Below are the code and all the weights of a small trained network. Each question names an input and a class and asks about switching units off, where a switched-off unit gives its printed mean instead of its output.

import numpy as np


def w(rows, s, z=0):
    codes = np.array(rows[::2]) - 128.0
    scale = np.full(codes.shape[1], s)
    scale[-1] = z or s
    return codes * scale


def f(y):
    return y / 2 * (1 + np.tanh(0.7978845608 * (y + 0.044715 * y**3)))


def log_softmax(a):
    a = a - a.max(-1, keepdims=True)
    return a - np.log(np.exp(a).sum(-1, keepdims=True))


def net(x, mask):
    res = np.array(x, float).reshape(1, 7) / 4 @ E
    y = f(res @ A[0][:, :-1].T + A[0][:, -1])
    res = res + np.where(mask, y, B[0][:, -1]) @ B[0][:, :-1]
    return log_softmax(res[-1] @ U[:, :-1].T + U[:, -1])


A, B = {}, {}
E = w([
[32,184,131,137,126,185,117,244],'x0',
[118,84,203,176,253,168,104,112],'x1',
[149,159,105,236,114,57,46,154],'x2',
[125,129,126,127,128,130,125,124],'x3',
[134,128,118,131,131,138,130,131],'x4',
[127,133,132,132,132,120,141,129],'x5',
[116,144,119,136,128,136,133,106],'x6',
],0.014)
A[0] = w([
[137,148,49,144,49,78,97,164,172],'n0',
[68,152,139,115,152,164,119,168,169],'n1',
[143,123,128,209,167,100,81,121,121],'n2',
[120,116,72,68,87,111,156,130,239],'n3',
[132,168,108,138,92,84,109,153,132],'n4',
[123,136,100,10,88,143,206,128,248],'n5',
[87,93,171,107,170,177,137,121,114],'n6',
[42,168,111,138,141,146,136,217,186],'n7',
[135,73,159,102,135,120,112,52,254],'n8',
[173,62,135,99,160,108,160,64,208],'n9',
[122,105,154,210,199,127,82,130,44],'n10',
[47,209,131,124,121,139,104,228,143],'n11',
[186,134,107,133,116,59,132,108,201],'n12',
[95,127,150,98,104,145,150,146,115],'n13',
[131,104,191,85,206,184,157,103,161],'n14',
],0.012,0.0053)
B[0] = w([
[112,117,40,185,153,85,85,106,210],'n0',
[79,134,150,90,126,169,137,230,187],'n1',
[212,122,170,156,63,181,102,77,184],'n2',
[219,133,160,142,62,177,93,63,205],'n3',
[107,108,58,152,124,91,85,141,170],'n4',
[150,59,243,170,38,200,127,91,251],'n5',
[35,172,108,63,209,135,180,219,188],'n6',
[32,119,127,143,103,150,104,205,218],'n7',
[131,54,84,151,106,70,201,76,201],'n8',
[125,88,78,255,154,77,145,83,214],'n9',
[160,72,234,150,58,216,153,111,190],'n10',
[13,83,111,181,108,135,70,184,225],'n11',
[244,181,98,71,173,105,99,57,184],'n12',
[77,115,144,102,109,160,123,168,163],'n13',
[60,70,49,161,197,96,199,189,221],'n14',
],0.0081,0.022)
U = w([
[209,61,234,145,97,150,161,37,252],'0',
[57,45,15,189,157,48,129,137,166],'1',
[107,100,255,128,66,219,71,154,71],'2',
[72,126,123,9,224,151,164,203,4],'3',
[207,223,54,104,168,47,61,66,117],'4',
],0.0091,0.0029)

Each question gives the input, the list of numbers given to net, and the class t.
The units are the neurons (one row each of A and B). Each row of codes is followed by its name. A weight is (code - 128) times the scale printed after its matrix; where a second scale follows, it is the last column's (A, B and U).
mask holds one flag per neuron, in row order. A switched-off neuron (its flag False) gives its mean, the last column of its row in B, instead of its output. The means were averaged over made-up inputs and are rounded, as every weight is.
A unit's drop is (log p(t) with every unit on - log p(t) with that unit switched off) / (log p(t) with every unit on - log p(t) with every unit switched off).
The circuit of an input: a set's keep is (log p(t) with only the set's units on - log p(t) with every unit switched off) / (log p(t) with every unit on - log p(t) with every unit switched off). Starting from the 12 units with the biggest drops (on a tie, the unit counted first), units are removed one at a time, each time the one whose removal leaves the highest keep (on an exact tie, the one counted first), for as long as the keep stays at least 0.8.
units of the circuit, in order: the units of the circuit, biggest drop first
unit that matters most: the unit with the biggest drop
k most important neurons: the k neurons with the biggest drops, biggest first
drop of u: that unit's drop, to one decimal
input [-7,8,0,-6,8,1,2], class 1: unit that matters most : n14
input [-8,-1,4,-5,-7,3,-2], class 4: units of the circuit, in order : [n12, n5]
input [1,4,-5,-4,0,2,3], class 3: 2 most important neurons : [n6, n0]
input [0,-8,8,6,8,7,3], class 4: units of the circuit, in order : [n12, n14]
input [8,2,0,1,-1,6,-8], class 3: 3 most important neurons : [n5, n3, n2]
input [-6,6,0,8,-3,-5,-7], class 1: 2 most important neurons : [n5, n14]
input [-7,8,0,-3,2,-4,5], class 1: 3 most important neurons : [n14, n5, n9]
input [-2,6,1,4,-2,-6,-4], class 0: 3 most important neurons : [n10, n11, n2]
input [0,6,3,5,6,-5,-8], class 0: 2 most important neurons : [n11, n7]
input [3,-6,-1,0,-6,3,0], class 2: drop of n8 : 0.0
input [6,-8,-2,-3,4,-4,-1], class 2: drop of n5 : 0.1
input [-2,-7,-1,3,3,-5,-5], class 0: drop of n5 : 0.4
